Here is a tiny trained network, its code and every weight. The questions are about switching its units off for an input and a class, where a switched-off unit gives its printed mean instead of its output.

import numpy as np


def w(rows, s, z=0):
    codes = np.array(rows[::2]) - 128.0
    scale = np.full(codes.shape[1], s)
    scale[-1] = z or s
    return codes * scale


def f(y):
    return y / 2 * (1 + np.tanh(0.7978845608 * (y + 0.044715 * y**3)))


def log_softmax(a):
    a = a - a.max(-1, keepdims=True)
    return a - np.log(np.exp(a).sum(-1, keepdims=True))


def net(x, mask):
    res = np.array(x, float).reshape(1, 6) / 4 @ E
    y = f(res @ A[0][:, :-1].T + A[0][:, -1])
    res = res + np.where(mask, y, B[0][:, -1]) @ B[0][:, :-1]
    return log_softmax(res[-1] @ U[:, :-1].T + U[:, -1])


A, B = {}, {}
E = w([
[129,125,126,128,126,128],'x0',
[106,98,75,190,71,222],'x1',
[200,124,161,91,111,218],'x2',
[118,177,49,49,173,164],'x3',
[217,93,67,160,144,85],'x4',
[95,9,130,84,153,141],'x5',
],0.011)
A[0] = w([
[68,141,187,135,136,149,80],'neuron 0',
[131,131,64,186,53,190,130],'neuron 1',
[177,108,46,161,119,72,108],'neuron 2',
[204,177,195,65,170,62,92],'neuron 3',
[181,71,248,210,34,77,115],'neuron 4',
[215,86,109,153,168,119,46],'neuron 5',
[150,169,62,82,171,146,72],'neuron 6',
[115,41,153,115,197,142,255],'neuron 7',
[205,117,173,109,125,190,96],'neuron 8',
[49,118,77,166,120,60,100],'neuron 9',
[160,223,145,171,132,120,187],'neuron 10',
],0.013,0.0042)
B[0] = w([
[89,165,149,166,156,203,158],'neuron 0',
[72,76,134,220,173,67,201],'neuron 1',
[103,171,186,103,143,165,193],'neuron 2',
[83,53,141,206,122,90,216],'neuron 3',
[80,103,43,77,127,161,249],'neuron 4',
[68,165,190,133,116,222,179],'neuron 5',
[66,99,69,72,112,139,176],'neuron 6',
[195,135,104,211,132,178,203],'neuron 7',
[133,193,130,133,10,53,181],'neuron 8',
[153,192,116,144,38,117,191],'neuron 9',
[213,111,115,141,155,208,198],'neuron 10',
],0.012,0.017)
U = w([
[48,153,236,108,110,203,113],'0',
[93,50,144,175,122,67,120],'1',
[95,87,45,59,102,137,110],'2',
[150,163,123,125,6,82,134],'3',
[128,103,126,132,102,131,252],'4',
[218,96,98,156,132,174,122],'5',
[157,109,146,122,111,120,104],'6',
[178,131,207,93,134,83,72],'7',
],0.013,0.016)

Each question gives the input, the list of numbers given to net, and the class t.
The units are the neurons (one row each of A and B). Each row of codes is followed by its name. A weight is (code - 128) times the scale printed after its matrix; where a second scale follows, it is the last column's (A, B and U).
mask holds one flag per neuron, in row order. A switched-off neuron (its flag False) gives its mean, the last column of its row in B, instead of its output. The means were averaged over made-up inputs and are rounded, as every weight is.
A unit's drop is (log p(t) with every unit on - log p(t) with that unit switched off) / (log p(t) with every unit on - log p(t) with every unit switched off).
The circuit of an input: a set's keep is (log p(t) with only the set's units on - log p(t) with every unit switched off) / (log p(t) with every unit on - log p(t) with every unit switched off). Starting from all 11 units, units are removed one at a time, each time the one whose removal leaves the highest keep (on an exact tie, the one counted first), for as long as the keep stays at least 0.8.
units of the circuit, in order: the units of the circuit, biggest drop first
most important unit: the unit with the biggest drop
k most important neurons: the k neurons with the biggest drops, biggest first
drop of u: that unit's drop, to one decimal
input [1,0,-8,2,1,6], class 3: units of the circuit, in order	(neuron 9)
input [-6,-3,0,7,-3,8], class 5: 3 most important neurons	(neuron 7; neuron 4; neuron 8)
input [-4,8,-4,6,3,0], class 1: 2 most important neurons	(neuron 1; neuron 4)
input [2,-6,5,7,3,-6], class 2: 3 most important neurons	(neuron 6; neuron 1; neuron 7)
input [-8,6,-7,5,5,6], class 4: units of the circuit, in order	(neuron 1; neuron 2; neuron 9)
input [0,0,-1,8,8,0], class 0: units of the circuit, in order	(neuron 2; neuron 5)
input [-2,-7,-7,5,1,3], class 1: 3 most important neurons	(neuron 3; neuron 8; neuron 4)
input [4,5,8,3,-7,-2], class 3: 3 most important neurons	(neuron 8; neuron 5; neuron 2)
input [7,-6,-8,-6,2,-2], class 3: 3 most important neurons	(neuron 9; neuron 1; neuron 6)
input [1,3,-4,-5,2,2], class 2: 3 most important neurons	(neuron 4; neuron 3; neuron 8)
input [-5,-5,2,4,0,6], class 5: 3 most important neurons	(neuron 7; neuron 1; neuron 4)
input [-2,-4,4,-4,1,0], class 1: 2 most important neurons	(neuron 3; neuron 9)
input [-6,7,-1,1,1,7], class 1: 2 most important neurons	(neuron 1; neuron 10)
input [4,-5,-8,7,-4,8], class 3: 2 most important neurons	(neuron 9; neuron 4)
input [3,0,7,-5,-3,1], class 3: units of the circuit, in order	(neuron 8)
input [7,5,1,7,8,3], class 0: 3 most important neurons	(neuron 5; neuron 2; neuron 4)
input [8,-4,-8,1,8,0], class 0: 3 most important neurons	(neuron 2; neuron 5; neuron 8)
input [6,-4,3,-8,-6,-8], class 2: drop of neuron 7	0.2
input [-3,3,-4,-4,4,-8], class 5: drop of neuron 10	1.4
input [-2,-6,5,-1,-1,-7], class 5: drop of neuron 1	0.9
input [-2,0,6,8,-2,-6], class 2: most important unit	neuron 6
